[[-59 -19  -5]
 [-65 -25 -30]
 [ -1  40  -5]
 [-18 -24  15]
 [ 14  13 -19]
 [  9   5 -21]
 [  1   1   3]
 [ 10  11 -21]
 [ 21 -30  -1]]
->
[[ 21  10   1   9  14 -18  -1 -65 -59]
 [-30  11   1   5  13 -24  40 -25 -19]
 [ -1 -21   3 -21 -19  15  -5 -30  -5]]

[[ -9  -5 -14 -58  -6  16  -3 -34   8]
 [  8   5   3 -14   5   4 -22   0  34]
 [ 24   4  60 -27  -1   4   7  13 -21]
 [ 10   6  15  37   9 -17  -1   8   5]
 [-13 -10  -5 -13   2   9  -3  10 -10]
 [-19   0   7  -4  -5  -7 -10 -10   8]
 [ 13 -10 -13   7  -8  -5 -13   9 -34]
 [ 10  -6   3  14   8  -8 -10  -3  -4]
 [-22  -5  10  34 -19  12  -4  11 -23]]
->
[[-22  10  13 -19 -13  10  24   8  -9]
 [ -5  -6 -10   0 -10   6   4   5  -5]
 [ 10   3 -13   7  -5  15  60   3 -14]
 [ 34  14   7  -4 -13  37 -27 -14 -58]
 [-19   8  -8  -5   2   9  -1   5  -6]
 [ 12  -8  -5  -7   9 -17   4   4  16]
 [ -4 -10 -13 -10  -3  -1   7 -22  -3]
 [ 11  -3   9 -10  10   8  13   0 -34]
 [-23  -4 -34   8 -10   5 -21  34   8]]

[[  8 -29   3 -54]
 [ -1  33 -31  49]]
->
[[ -1   8]
 [ 33 -29]
 [-31   3]
 [ 49 -54]]

[[  8 -47   4  23 -59  53]
 [ 20  20  69  32  33 -49]
 [-65   2  -9   1  55 -63]
 [-42 -25 -54  29 -58 -68]
 [-69  50 -60  68  33  29]
 [ -2 -62  28   7  45  29]
 [-67  50 -22  63   3  52]
 [ 48 -64 -67  -4  15 -47]
 [ 70 -50  48  31  69  14]
 [ 15  55  26  -9 -10  33]]
->
[[ 15  70  48 -67  -2 -69 -42 -65  20   8]
 [ 55 -50 -64  50 -62  50 -25   2  20 -47]
 [ 26  48 -67 -22  28 -60 -54  -9  69   4]
 [ -9  31  -4  63   7  68  29   1  32  23]
 [-10  69  15   3  45  33 -58  55  33 -59]
 [ 33  14 -47  52  29  29 -68 -63 -49  53]]

[[ -3  11  13  12  -9  12 -31]
 [-42   5  -4  -1  -9  -8  45]
 [ 22   8 -15 -18 -51 -27  -4]
 [ 70 -13  56  -6  60  63 -22]]
->
[[ 70  22 -42  -3]
 [-13   8   5  11]
 [ 56 -15  -4  13]
 [ -6 -18  -1  12]
 [ 60 -51  -9  -9]
 [ 63 -27  -8  12]
 [-22  -4  45 -31]]

[[ 23 -43 -26 -43 -36 -20  -3]
 [-69  50 -55  56  19 -58 -49]]
->
[[-69  23]
 [ 50 -43]
 [-55 -26]
 [ 56 -43]
 [ 19 -36]
 [-58 -20]
 [-49  -3]]

[[ 20 -27  37 -57   8  38 -50]
 [ 35 -17 -42  45  18  43  -4]
 [ 62 -17  22  36  35   0 -50]
 [ -8 -48 -64  40 -63  46  34]
 [-46 -56  60  11  25 -28   5]
 [-20  42  58  24  28  42 -17]
 [ 44  -4   3  19 -40  45   8]
 [ 30  -4 -26  61  20 -62 -48]
 [  5  13  43   5 -34 -22  14]
 [-33 -53  19   0  34  -3 -53]]
->
[[-33   5  30  44 -20 -46  -8  62  35  20]
 [-53  13  -4  -4  42 -56 -48 -17 -17 -27]
 [ 19  43 -26   3  58  60 -64  22 -42  37]
 [  0   5  61  19  24  11  40  36  45 -57]
 [ 34 -34  20 -40  28  25 -63  35  18   8]
 [ -3 -22 -62  45  42 -28  46   0  43  38]
 [-53  14 -48   8 -17   5  34 -50  -4 -50]]

[[ 64  49 -68   3  -6 -38  43 -66 -63  33   6  64  33  52]
 [-28  38 -56 -66 -16 -19  23  46  49 -12 -10  45  -8   8]]
->
[[-28  64]
 [ 38  49]
 [-56 -68]
 [-66   3]
 [-16  -6]
 [-19 -38]
 [ 23  43]
 [ 46 -66]
 [ 49 -63]
 [-12  33]
 [-10   6]
 [ 45  64]
 [ -8  33]
 [  8  52]]

[[ 12  -2   1 -15  41   1 -53]
 [ 16  -2  -2 -22  32  -1 -35]
 [ 12  -5  -3 -18  40  -1 -47]
 [ 19   4  -4 -26  28  -1 -22]]
->
[[ 19  12  16  12]
 [  4  -5  -2  -2]
 [ -4  -3  -2   1]
 [-26 -18 -22 -15]
 [ 28  40  32  41]
 [ -1  -1  -1   1]
 [-22 -47 -35 -53]]
---
[[ 54 -48   4]
 [ 26  42  47]
 [ 32   7  23]
 [-21 -36 -30]
 [ 47   2  29]
 [-25  17   2]
 [ -6  45  33]
 [-22  34  17]
 [-32  59  32]
 [ 30  16  28]
 [-27  52  29]]
->
[[ 54   4]
 [ 26  47]
 [ 32  23]
 [-21 -30]
 [ 47  29]
 [-25   2]
 [ -6  33]
 [-22  17]
 [-32  32]
 [ 30  28]
 [-27  29]]

[[  0 -20 -25  21   7 -18  10  30 -36 -23  44]
 [-22 -19 -13  20  10   3  33   0 -23  -2   6]
 [-37 -32 -63  18  32  24  50 -15   2  27 -56]
 [ 10 -21  -3 -16 -30 -21  11 -46 -50 -11 -15]
 [-17 -11 -20   0  17 -17  26 -35  27 -39  -9]]
->
[[  0 -25   7  10 -36  44]
 [-22 -13  10  33 -23   6]
 [-37 -63  32  50   2 -56]
 [ 10  -3 -30  11 -50 -15]
 [-17 -20  17  26  27  -9]]

[[-21  -7  23]
 [-15  -6  18]
 [ 12   1 -16]
 [  6   5 -14]
 [  2  17 -55]
 [  3  10 -28]
 [-21   3 -13]]
->
[[-21  23]
 [-15  18]
 [ 12 -16]
 [  6 -14]
 [  2 -55]
 [  3 -28]
 [-21 -13]]

[[ -2 -21   3 -13 -10  41 -19 -40   2 -10 -15]
 [ -9 -27   5 -21 -19  45 -13 -20  -6 -20 -26]
 [ -2  18  -2  13  10 -45  21  37   1   9  21]
 [-32 -19  55 -24 -26  -2  20  12 -39 -28 -20]
 [  3  18   1   9  11 -47  21  39  -5   7  19]
 [ -7  10   9   6   4 -34  23  31 -12   3   8]
 [-37 -23  55 -28 -31   4  10   9 -42 -31 -23]]
->
[[ -2   3 -10 -19   2 -15]
 [ -9   5 -19 -13  -6 -26]
 [ -2  -2  10  21   1  21]
 [-32  55 -26  20 -39 -20]
 [  3   1  11  21  -5  19]
 [ -7   9   4  23 -12   8]
 [-37  55 -31  10 -42 -23]]

[[ 32  26 -31 -17 -32 -27 -13   2]
 [ 44  46 -43  24 -42 -28  31  37]
 [-50 -47  49  -7  49  36 -14 -25]
 [  5  16  -4  60  -2   7  63  45]
 [-51 -50  51 -11  50  37 -19 -30]
 [-30 -24  30  25  31  27  21   3]
 [ 10  20  -9  56  -7   3  59  45]
 [ 15  25 -14  61 -12  -1  65  49]]
->
[[ 32 -31 -32 -13]
 [ 44 -43 -42  31]
 [-50  49  49 -14]
 [  5  -4  -2  63]
 [-51  51  50 -19]
 [-30  30  31  21]
 [ 10  -9  -7  59]
 [ 15 -14 -12  65]]

[[ 24  39 -51   5 -51 -25  10  23]
 [  3  20 -18  16 -20  -3  18  30]
 [-27   4   3  63   3  33  53  61]
 [  4 -27   9 -46  17  -9 -46 -35]
 [-26 -38  34  -9  37  22 -12 -11]
 [-19   7   1  40  -3  26  37  49]
 [-15 -34  22 -20  25  15 -22 -23]
 [-12 -34  20 -25  25   8 -27 -31]
 [ 28  40 -54   1 -56 -27   6  13]]
->
[[ 24 -51 -51  10]
 [  3 -18 -20  18]
 [-27   3   3  53]
 [  4   9  17 -46]
 [-26  34  37 -12]
 [-19   1  -3  37]
 [-15  22  25 -22]
 [-12  20  25 -27]
 [ 28 -54 -56   6]]
